Below is a small trained network, with its code and all its weights. Each question gives an input and a class and asks what happens when units are switched off, that is, made to give their printed mean instead of their output.

import numpy as np


def w(rows, s, z=0):
    codes = np.array(rows[::2]) - 128.0
    scale = np.full(codes.shape[1], s)
    scale[-1] = z or s
    return codes * scale


def f(y):
    return np.maximum(y, 0)


def log_softmax(a):
    a = a - a.max(-1, keepdims=True)
    return a - np.log(np.exp(a).sum(-1, keepdims=True))


def net(x, mask):
    res = np.array(x, float).reshape(1, 4) / 4 @ E
    y = f(res @ A[0][:, :-1].T + A[0][:, -1])
    res = res + np.where(mask, y, B[0][:, -1]) @ B[0][:, :-1]
    return log_softmax(res[-1] @ U[:, :-1].T + U[:, -1])


A, B = {}, {}
E = w([
[160,135,112,131,83,158,120,61,234],'x0',
[120,247,134,187,139,124,66,130,93],'x1',
[119,145,129,114,121,131,125,132,125],'x2',
[123,96,93,107,192,209,130,128,120],'x3',
],0.014)
A[0] = w([
[98,118,55,137,199,210,89,120,90,37],'neuron 0',
[193,161,115,171,94,127,101,19,196,2],'neuron 1',
[120,105,181,94,186,105,156,224,96,176],'neuron 2',
[47,117,138,89,223,147,159,141,76,85],'neuron 3',
[163,171,147,194,58,163,101,94,206,218],'neuron 4',
[129,153,59,125,195,233,108,175,93,191],'neuron 5',
[162,75,75,43,128,254,185,78,208,107],'neuron 6',
[150,196,162,195,157,213,16,79,118,157],'neuron 7',
[155,29,168,49,87,56,194,167,133,156],'neuron 8',
[113,186,214,190,109,51,76,192,49,165],'neuron 9',
],0.0074,0.0068)
B[0] = w([
[7,128,183,129,9,70,216,36,228,173],'neuron 0',
[63,167,93,157,90,160,243,112,186,174],'neuron 1',
[93,139,144,110,80,95,152,51,176,208],'neuron 2',
[140,130,117,97,107,116,141,30,119,188],'neuron 3',
[118,63,58,43,136,151,75,35,127,216],'neuron 4',
[119,90,86,50,120,111,80,97,186,218],'neuron 5',
[229,123,186,150,245,172,38,194,2,253],'neuron 6',
[105,132,112,122,52,113,191,145,176,205],'neuron 7',
[48,103,99,77,34,104,161,12,200,238],'neuron 8',
[172,185,211,215,146,104,123,176,39,222],'neuron 9',
],0.0079,0.013)
U = w([
[70,157,115,155,46,106,254,77,166,237],'0',
[104,115,42,78,88,119,139,56,163,4],'1',
[227,154,164,174,230,138,45,218,64,148],'2',
],0.0078,0.0023)

Each question gives the input, the list of numbers given to net, and the class t.
The units are the neurons (one row each of A and B). Each row of codes is followed by its name. A weight is (code - 128) times the scale printed after its matrix; where a second scale follows, it is the last column's (A, B and U).
mask holds one flag per neuron, in row order. A switched-off neuron (its flag False) gives its mean, the last column of its row in B, instead of its output. The means were averaged over made-up inputs and are rounded, as every weight is.
A unit's drop is (log p(t) with every unit on - log p(t) with that unit switched off) / (log p(t) with every unit on - log p(t) with every unit switched off).
unit that matters most: the unit with the biggest drop
k most important neurons: the k neurons with the biggest drops, biggest first
drop of u: that unit's drop, to one decimal
input [8,-1,7,-6], class 1: 3 most important neurons -> [neuron 4; neuron 9; neuron 0]
input [7,0,0,8], class 2: most important neuron -> [neuron 6]
input [-8,1,-7,2], class 0: 4 most important neurons -> [neuron 6; neuron 2; neuron 4; neuron 9]
input [-6,7,-8,3], class 0: 2 most important neurons -> [neuron 6; neuron 0]
input [-3,4,-7,5], class 0: 3 most important neurons -> [neuron 0; neuron 4; neuron 6]
input [-8,1,6,3], class 0: 2 most important neurons -> [neuron 6; neuron 4]
input [-7,3,-5,6], class 0: 3 most important neurons -> [neuron 0; neuron 4; neuron 6]
input [-1,8,3,-8], class 2: 2 most important neurons -> [neuron 9; neuron 8]
input [-7,6,6,3], class 0: 2 most important neurons -> [neuron 6; neuron 0]
input [-7,3,-6,2], class 0: 3 most important neurons -> [neuron 6; neuron 2; neuron 0]
input [-6,2,5,-3], class 2: 2 most important neurons -> [neuron 9; neuron 8]
input [0,1,4,-4], class 2: 2 most important neurons -> [neuron 8; neuron 0]
input [-7,5,8,-8], class 2: drop of neuron 9 -> 0.5
input [-4,6,5,8], class 0: unit that matters most -> neuron 0
input [-6,5,6,3], class 0: drop of neuron 9 -> 0.1
input [4,-3,-5,2], class 2: drop of neuron 6 -> 0.5
